In the rows, 128 means zero.
Each row of numbers belongs to one of the things below and depends on some of the facts about them. Some rows are named. Which thing is each other row?

There are 3 kinds of fact about the things: soflum, tasas, trukeflu.
bapon | soflum sasa | tasas 329 | trukeflu skugri
baskul | tasas 329 | trukeflu pumem
bazil | soflum trezitak | tasas 535 | trukeflu stutror
bepotrak | soflum skema | tasas 329 | trukeflu dokigru
bigrer | tasas 19 | trukeflu skeril
bika | tasas 16 | trukeflu dritrik
binifin | soflum faklen, fekem, pakon, flamam, gafa | tasas 582
bistol | soflum trenugo | tasas 329 | trukeflu fefler
branopil | soflum skeril, fofon, povis, dupom, plistak | tasas 582
brasur | soflum mipok | tasas 16
bredo | soflum drubruk, klaskir | tasas 19
bregapen | tasas 19 | trukeflu trogudrok, plaskel, klifin
brenar | soflum bigrer, vakladre | tasas 582
bribok | soflum bigrer, skiklir | tasas 535 | trukeflu vumos, klakun
brisor | soflum pumem | tasas 535 | trukeflu lilak, seklik
britom | soflum bistol, grustik | tasas 257
britri | tasas 16
broklor | soflum kizazuk, bigrer, dupom | tasas 16
bromik | tasas 16
butam | tasas 16
buveman | soflum vigru | tasas 582 | trukeflu pasol
datas | tasas 16 | trukeflu gusteti, kazi
dazemi | soflum sadon, kizazuk, brenar | tasas 19
detrus | soflum vakladre | tasas 16
dipok | tasas 329 | trukeflu stutror
doflar | soflum rufe, plistak | tasas 582
dokigru | soflum flamam, mubor | tasas 19
doplurim | soflum stane | tasas 257
dremuk | soflum trezitak, fofon | tasas 257 | trukeflu plistak
dreskes | soflum zeflunar | tasas 16 | trukeflu pligris
dreve | soflum klaskir | tasas 19 | trukeflu nima
dritrik | soflum kligin | tasas 329
drokis | tasas 19 | trukeflu klifin
drosul | tasas 329 | trukeflu flaki
drozin | tasas 535 | trukeflu liguk, pumem
drubruk | tasas 16 | trukeflu mipen
druma | soflum bromik, gise | tasas 329 | trukeflu sodir, buveman, gusteti
drusol | tasas 535 | trukeflu gipozom, bigrer, klifin
dulak | tasas 16 | trukeflu buveman, plaskel
dupom | soflum vakladre | tasas 535
faklen | soflum klaskir | tasas 582 | trukeflu skeril
fastudris | tasas 19 | trukeflu dulak
fazis | tasas 329 | trukeflu giskar
fefler | tasas 16 | trukeflu kazi, flabozik
fekem | soflum trezitak | tasas 535 | trukeflu skofi, dipok
fene | soflum rele | tasas 535
fibrar | soflum truflin, klaskir | tasas 257
flabozik | soflum stane | tasas 535 | trukeflu dritrik
flaki | tasas 16 | trukeflu sudiruk, dritrik
flaklan | soflum bredo | tasas 257
flamam | tasas 329 | trukeflu faklen, lisi, fluklobrom
flasis | soflum vigru, sasa | tasas 257 | trukeflu lisi
flefle | soflum gruplok, statizes, skiklir, zodril | tasas 535
fletru | soflum pubro | tasas 16 | trukeflu plutadar
fliflon | tasas 582
flisin | soflum bromik | tasas 16
fliskur | soflum bigrer | tasas 329
floplim | soflum flaklan, pubro | tasas 582
floplugro | soflum povis, neske | tasas 16
fluklobrom | tasas 535 | trukeflu klifin, baskul
fluplum | soflum klafes, skiklir | tasas 257
fofon | soflum bigrer | tasas 582
fonan | tasas 329 | trukeflu sofuzol, lilak, stutror
fori | soflum sadon | tasas 257
gafa | soflum fliskur | tasas 329
gibrim | soflum bigrer | tasas 257
gipozom | tasas 535 | trukeflu lisi
gise | soflum gruplok | tasas 257 | trukeflu drubruk
giskar | soflum fofon, grosugru | tasas 535 | trukeflu dritrik
gostuskar | soflum povis, skiklir, plistak | tasas 257 | trukeflu flaki
gribival | tasas 582 | trukeflu tiplim
gridrem | soflum klafes, gipozom, detrus | tasas 16
grosugru | soflum bigrer | tasas 16
gruplok | soflum bigrer, grosugru | tasas 19
grustik | soflum fluplum | tasas 19
guklas | soflum statizes | tasas 582
gusteti | soflum bredo | tasas 582 | trukeflu klifin
kave | tasas 535 | trukeflu dritrik
kazi | soflum rufe | tasas 582
kizazuk | soflum drubruk | tasas 329
klafes | soflum kligin, mubor | tasas 329
klakun | soflum stuzir | tasas 535 | trukeflu pakon
klaskir | soflum grosugru | tasas 19
klifin | tasas 16 | trukeflu skeril
kligin | soflum brenar | tasas 257
lamuplan | soflum fofon, revil, bigrer | tasas 582 | trukeflu fene
lebal | soflum gafa | tasas 16
lekan | soflum fene, plupen | tasas 16
liguk | soflum sadon, giskar, fliskur, bigrer | tasas 582 | trukeflu dritrik, seklik
lilak | soflum vodin | tasas 257 | trukeflu dritrik, pumem
liplubru | tasas 535 | trukeflu skugri, britom
lisi | tasas 16
lotek | soflum brasur, mubor | tasas 16
miflun | soflum trukam, gribival | tasas 535 | trukeflu klifin, lisi
mipen | tasas 329 | trukeflu dritrik
mipok | soflum sadon, lamuplan | tasas 19
mizul | soflum stisu, pligris | tasas 535
mubor | soflum dazemi, povis | tasas 582
mugrus | soflum drubruk, kligin, vakladre | tasas 257
nasir | soflum sodi, dritrik, mugrus, fliflon | tasas 16 | trukeflu drokis
natis | soflum druma | tasas 257
neske | soflum trogudrok, rufe | tasas 535
niklek | tasas 19 | trukeflu sofuzol
nima | soflum zeflunar | tasas 19 | trukeflu bapon
nivok | soflum sofuzol, lebal | tasas 16
pakon | soflum fluplum, detrus | tasas 535
pasol | tasas 535
pazabim | soflum klaskir | tasas 257
peplesa | soflum tugen | tasas 16
pladis | soflum dazemi | tasas 329 | trukeflu sofuzol, sudiruk
plaskel | soflum skeril, mubor | tasas 257
plerifler | soflum bredo, vodin | tasas 16
pligre | tasas 257 | trukeflu skeril
pligris | soflum gibrim, revil | tasas 16 | trukeflu trogudrok
plistak | soflum bigrer | tasas 535 | trukeflu giskar
plosufol | tasas 16 | trukeflu mipen
plupen | soflum kizazuk | tasas 19 | trukeflu sofuzol
plutadar | soflum rufe, trukam | tasas 535 | trukeflu plaskel
pokla | soflum siklor, klaskir | tasas 257
poplosker | tasas 19 | trukeflu fene, peplesa, trofla, britri
postim | tasas 535 | trukeflu peplesa
povis | tasas 582 | trukeflu flaki, klifin
pubro | soflum giskar, bregapen, brenar, viklek, vakladre | tasas 535 | trukeflu fibrar, fletru, datas
pumem | soflum gruplok | tasas 19 | trukeflu dritrik
pumin | tasas 535 | trukeflu plaskel
pupleklim | soflum liguk | tasas 582 | trukeflu sodi, fluplum, plistak, sibober
raku | tasas 535 | trukeflu sodi, britom
rele | soflum vakladre | tasas 257 | trukeflu gostuskar, zoser, fluklobrom
repem | soflum flamam, fliflon | tasas 16 | trukeflu vaflik
revil | tasas 535
rufe | soflum drubruk, bigrer, grosugru, plistak | tasas 19
rukla | soflum kazi | tasas 329 | trukeflu vaflik
sadon | soflum bigrer, vakladre | tasas 329 | trukeflu mipen
sasa | soflum viklek | tasas 535
sebeki | soflum zeflunar | tasas 257
seklik | tasas 19
sibober | tasas 16
siklor | soflum skeril | tasas 19
sisuplis | soflum vaflik, trukam, revil, brenar | tasas 329
skema | soflum kizazuk | tasas 535 | trukeflu fazis
skeril | tasas 19
skiklir | tasas 19
skofi | soflum plupen, truflin, trezitak, mugrus, gostuskar, detrus | tasas 535
skogrer | soflum lebal, plutadar, plerifler, bepotrak, vakladre | tasas 329
skoroklel | tasas 535 | trukeflu dritrik
skubir | soflum floplugro | tasas 16 | trukeflu seklik, bistol
skugri | soflum binifin, grustik | tasas 16 | trukeflu flisin
sodi | tasas 329 | trukeflu klifin, trenugo
sodir | tasas 19 | trukeflu datas
sofuzol | soflum skofi | tasas 16
stane | soflum gafa, rele | tasas 16 | trukeflu fibrar, flabozik
statizes | soflum skeril, dritrik | tasas 582
stimuves | soflum grosugru, plistak, butam | tasas 582 | trukeflu dipok, sibober
stisu | tasas 16 | trukeflu trebopil
stutror | soflum sebeki, dreve | tasas 16
stuzir | tasas 535
sudiruk | tasas 19 | trukeflu plaskel
suvigri | tasas 329 | trukeflu sodir, plaskel
tiplim | soflum fene, trukam, dreve | tasas 257 | trukeflu giskar, sofuzol
toklin | tasas 329 | trukeflu fene
trebopil | soflum povis | tasas 257
trenugo | tasas 329
trepu | tasas 582 | trukeflu fletru
trezitak | soflum gafa, vakladre | tasas 257
tribrol | tasas 582 | trukeflu lilak
trofla | soflum bazil | tasas 16
trogudrok | tasas 329 | trukeflu sudiruk
trubru | tasas 19 | trukeflu klifin
truflin | soflum grosugru | tasas 535
trukam | tasas 582 | trukeflu dritrik, kave
trutos | soflum pakon, bredo | tasas 257
tugen | soflum fibrar | tasas 582
vaflik | soflum fibrar, fliskur | tasas 582
vakladre | soflum bigrer | tasas 16
vigru | soflum trogudrok, skeril | tasas 582
viklek | soflum revil, dupom | tasas 582
vitrus | tasas 329
vodin | soflum flaklan, grosugru | tasas 582
vostul | soflum fletru | tasas 257
vumos | soflum giskar, fibrar, mubor | tasas 19
zeflunar | tasas 329
zirin | soflum bribok | tasas 257
zodril | soflum vakladre | tasas 257 | trukeflu mipen
zoser | soflum vakladre | tasas 16 | trukeflu dokigru
zotek | soflum butam | tasas 535

Some rows with their names:
fekem: [112 151 111 121  88 111 126 138 107 143 114 114 101 120 114 161  96 136
 114 121 111 124 131 117 127 130]
faklen: [177 150  94 170 114 125 142 174 128 135  40 123  71 114  86 155 186 132
 117 160 192 102 137 151 132 155]
zoser: [110 160 108 114  83 111 165 143 127 126 153 114  89 129 157 220 109 150
 158  82 139 120 105 211 133 105]
rukla: [109 143 129 119 130 126 144 123  93 171 113 138 140 143 123 135 100 135
 141 110 111 117 128 136 106 145]
buveman: [139 191 122 131  86 120 147 122 121 136  83 106 108 123 106 125 135 152
 127 144 139 124 103 113 152 147]
vigru: [128 190 126 131  90 111 137 108 121 129  78 106 111 119  98 130 130 151
 117 141 121 128 125 101 145 150]
pumin: [118 158 128 136  89 156 155 158  98 160 141 105 131 128 127 134 115 150
 132 126 133 124 106 102 167 119]
peplesa: [142 166 134 136  96 115 158 114  99 141  98 125 108 119  87 152 128 153
 156 129 122 122 129 127 126 149]
vumos: [134 177 162 102 106 136 134 113 104 117  51 138 122 129 145 149 125 130
 111 172 175 129 119 123 108 158]
bromik: [110 155 144 135 108 148 153 132  95 145 131 114 126 122 111 139 121 154
 142 115 111 116 124 116 161 123]
povis: [ 92 183 132 138  92 139 136 135 119 139 120 104 132 125 108 125 134 150
 117 122 129 125 115 100 180 139]
klafes: [106 155 122 102 112 111 135  94  93 180 103 137 130 138 111 138  89 126
 139 117  95 131 122 128  99 158]
brenar: [138 200 149 124  89  72 179 161 148  94 164 130 103 153 138 160 107 167
 157  90 148 107 130 206 147 105]
doplurim: [130 139 151  95 117 165 132 132 103 151 108 143 135 132 139 165  83 126
 133 129 159 136 130 138  95 152]
doflar: [145 190 132 139 102 104 140 127 122 124  87 120 110 129  89 113 129 147
 120 143 128 119 131 111 141 151]
dreve: [170 135 119 139 129 153 131 169 107 113  18 147 100 115 147 154 164 123
  91 191 231 109 132 149  90 152]
skugri: [125 157 129 123 106 113 146 121 108 146 103 119 104 120  93 164 108 143
 133 126 113 122 134 130 134 140]

Which thing is each row?
No name comes twice in this set of rows, the named rows included.
[107 157 142 141 106 147 152 144 103 156 140 115 127 126 106 157 128 146
 140 116 128 120 114 124 170 132]	datas
[152 170 193 135 109  59 148 178 128 129 199 161 119 176  59  95  95 148
 154 113 109 108 164 134 140 121]	plistak
[ 68 124 143 112 131 153 144 138  89 170 162 139 156 145 135 125  92 135
 118 101 111 110 114 133 139 116]	fonan
[113 174 148  89 110 127 116 120 114 128  72 134 122 133 158 139 105 128
  87 165 167 133 110 113 113 150]	plupen
[119 166  95 125  76 110 144 155 121 145 135 108 106 127 144 179 116 143
 139 101 135 126 104 150 132 122]	pubro
[109 157 106 108  69 111 172 159 120 115 147 119  84 123 170 222 100 148
 157  76 140 117 102 201 124  97]	dupom
[129 145 163  92 110 162 134 119  96 150 110 142 135 129 131 161  77 123
 138 138 151 142 133 128  92 160]	trebopil
[106 176 161 111 113 176 145 140 100 127  96 122 155 130 184 135 122 143
 110 160 190 124  87 113 150 134]	fastudris
[159 208 160 149 112  85 154 150 132 111 137 131 133 153  83  93 127 169
 148 121 126 109 158 119 150 141]	lamuplan
[146 177 114 148  94 116 143 144 126 140  69 114  92 118  92 153 155 137
 123 145 157 120 120 126 154 152]	gusteti
[ 98 140 144 130 130 160 161 128  78 161 136 139 162 138 136 125 120 149
 152 100 126 106 127 131 126 137]	toklin
[121 165 115 134 108 112 135 133 115 161 118 105 113 126  99 172 124 138
 134 111 119 125 131 129 147 144]	nasir
[ 96 144 117 110 120 126 133 121 103 185 126 142 143 145 121 127  85 130
 127 119 112 119  98 124 111 142]	pladis
[173 112 123 124 129 172 132 171 102 148  73 152 111 121 132 162 129 118
 131 162 208 118 140 156  62 152]	pazabim

Now the same things, written a new way:
Some things and their rows:
flaki: [ 89 108 102 149  99  98 118 106 136 174 126  81 110 215 142 123 106 171
 139 146 120 146  66 141 110 104 150 109 119]
stuzir: [ 48 141 125 142  92  61 147  86 134 128 116 141  76 132 157 173  81  53
 180 144 115 144 135 131 122 139 114 133 122]
pumin: [ 44 126 113 152  87  96 140 109 147 177 162 147  82 131 182 160  83  69
 138 145 103 120 121 117 120 105 135 123 137]
rufe: [177 136 125 120 149 173 111 121 137 112 133 119 154  72 118 144 142 104
 130  97 137  87 134 153  95 155 126 103 121]
skoroklel: [ 49  90 111 171  73  73 129  84 138 109  89  99  89 164 188 140  43 118
 143 124 118 142  85 140 115 107 154 112  85]
lilak: [110 139 107  97 154 173 142 134  84 117 114 113 149 111 153  89 118 137
 110 164 142 167 111 127 134 127 171 113  98]
zodril: [134 154 109 129 158 162 138 143  97 106 150 147 153 125 129 108 167 176
 104 120 141 157 148 125 143 129 132 155 154]
vigru: [153 139 121  93 118 121  94 123 132 131 127 137 125 151 156 124 135 124
  96 182 126 121 150  61 151 101  73 118  67]
flasis: [173 103 159  91 127 160 103 155 151 137 150 108 146 163 108 112 154 199
  77 149 155 147 116 103 138  94 130 138 100]
sasa: [107 153 130 130 110 107 157 126 111  68 106 172 110  70 170 124 101  59
 154 135 122 115 158 121 146 134 106 122 129]
dulak: [ 60 124  91 162 131 101 128 103 137 226 183 128 104 194 126 149 142 162
 122 135 102 123 103 117 108 114 142 132 150]
pligre: [111 107 131 113 106 116 139 114 148 156 143  92 105 213  84 154 154 153
 138 138 147 182 103 141 131 119 139 151 157]
fibrar: [125 174 104 119 173 141 158 120  92 108 123 140 145 131  94 121 170 157
 110 121 149 135 141 123 144 153 114 147 166]
plupen: [129 117 120 188 148 152 105 112 128 136 157 158 149 104 143 157 141 108
 155  83 117 133 140 148 102 120 133 134 144]
flamam: [167 119  81 140 111 149  84 115 135 139 192 109 131 160 135 145 182 142
 167 123 123 116 138 137 104 136  98 119 143]
gridrem: [161 134 166  87 145 148 113 155 131 151 106 133 147 100 126 103 113 109
  91 171 123 117 143  89 132 115 133 123  77]
fefler: [ 84 116 125 132 114 112 125 113 130 191 141 114 107 154 141 154 123 105
 172 174 108 167 118 133 119 123 141 131 115]

Name these rows:
No name comes twice in this set of rows, the named rows included.
[102 157  59 144  99 109 171 126  76  75 102 110 117 183 162  92 153 159
 175 119 128 142 106 164 145 132 107 104 175]	trukam
[117 141 120 101 135 151 154 166  81  79  99 144 148  82 177  58  87 124
 107 164 128 142 124 120 147 126 160 112  94]	liguk
[112  65 158 107  93  99 144 167 164  90 127 135  94  71 145 111  48  70
 113 111 130 123 142 141 142 153 177 147 136]	miflun
[174 113 101 174 113 171 126 127 146 121 150 146 138 125  98 124 170 102
 164  77 129  96 119 164 106 100 137  92 189]	bregapen
[158 106 188 119 158 175  91 135 156 140 107 145 158  60 126 141  98  68
 105 136 130 110 134 105 105 105 156 102  82]	vumos
[ 83 137 132 110 126 108 156  99 141 160 128  73 105 193  72 167 155 156
 134 137 157 174  92 140 125 141 124 145 140]	sebeki
[ 77 100 145 112 119 101 131 114 159 206 172  78 101 158 123 154 103 151
 142 157 115 149 106 148 121 157 169 154 121]	dreskes
[ 42 117 142 135  97  69 141  98 139 131 102 139  83 120 161 171  72  54
 154 143 116 144 132 123 123 136 124 129 107]	pasol
[141 117 120 173 152 145  71  78 149 151 136 144 145 129 120 167 136 120
 127  89 123 102 130 105  91 111 102 114 101]	grustik
[163  89  80 163 131 144  90 130 141 136 139 152 127 154  98 128 150 120
 145 100 123 123 137 121 112 111 123 132 166]	sodi
[132 131 133 109 109 144  93 140 134 159 158 141 130 135 164 123 119 137
  87 188 121 141 143  66 143  85 116 132  72]	buveman
[178 121 182  81 131 139 111 168 150 107  95 131 152 122 121  80 111 169
  46 149 142 109 126  78 156  98 126 123  64]	branopil
[169 115 131 138 129 161  50  86 161 155 138 138 143 123 137 169 129  83
 124 139 120 111 138  92  93  87 103  95  61]	siklor

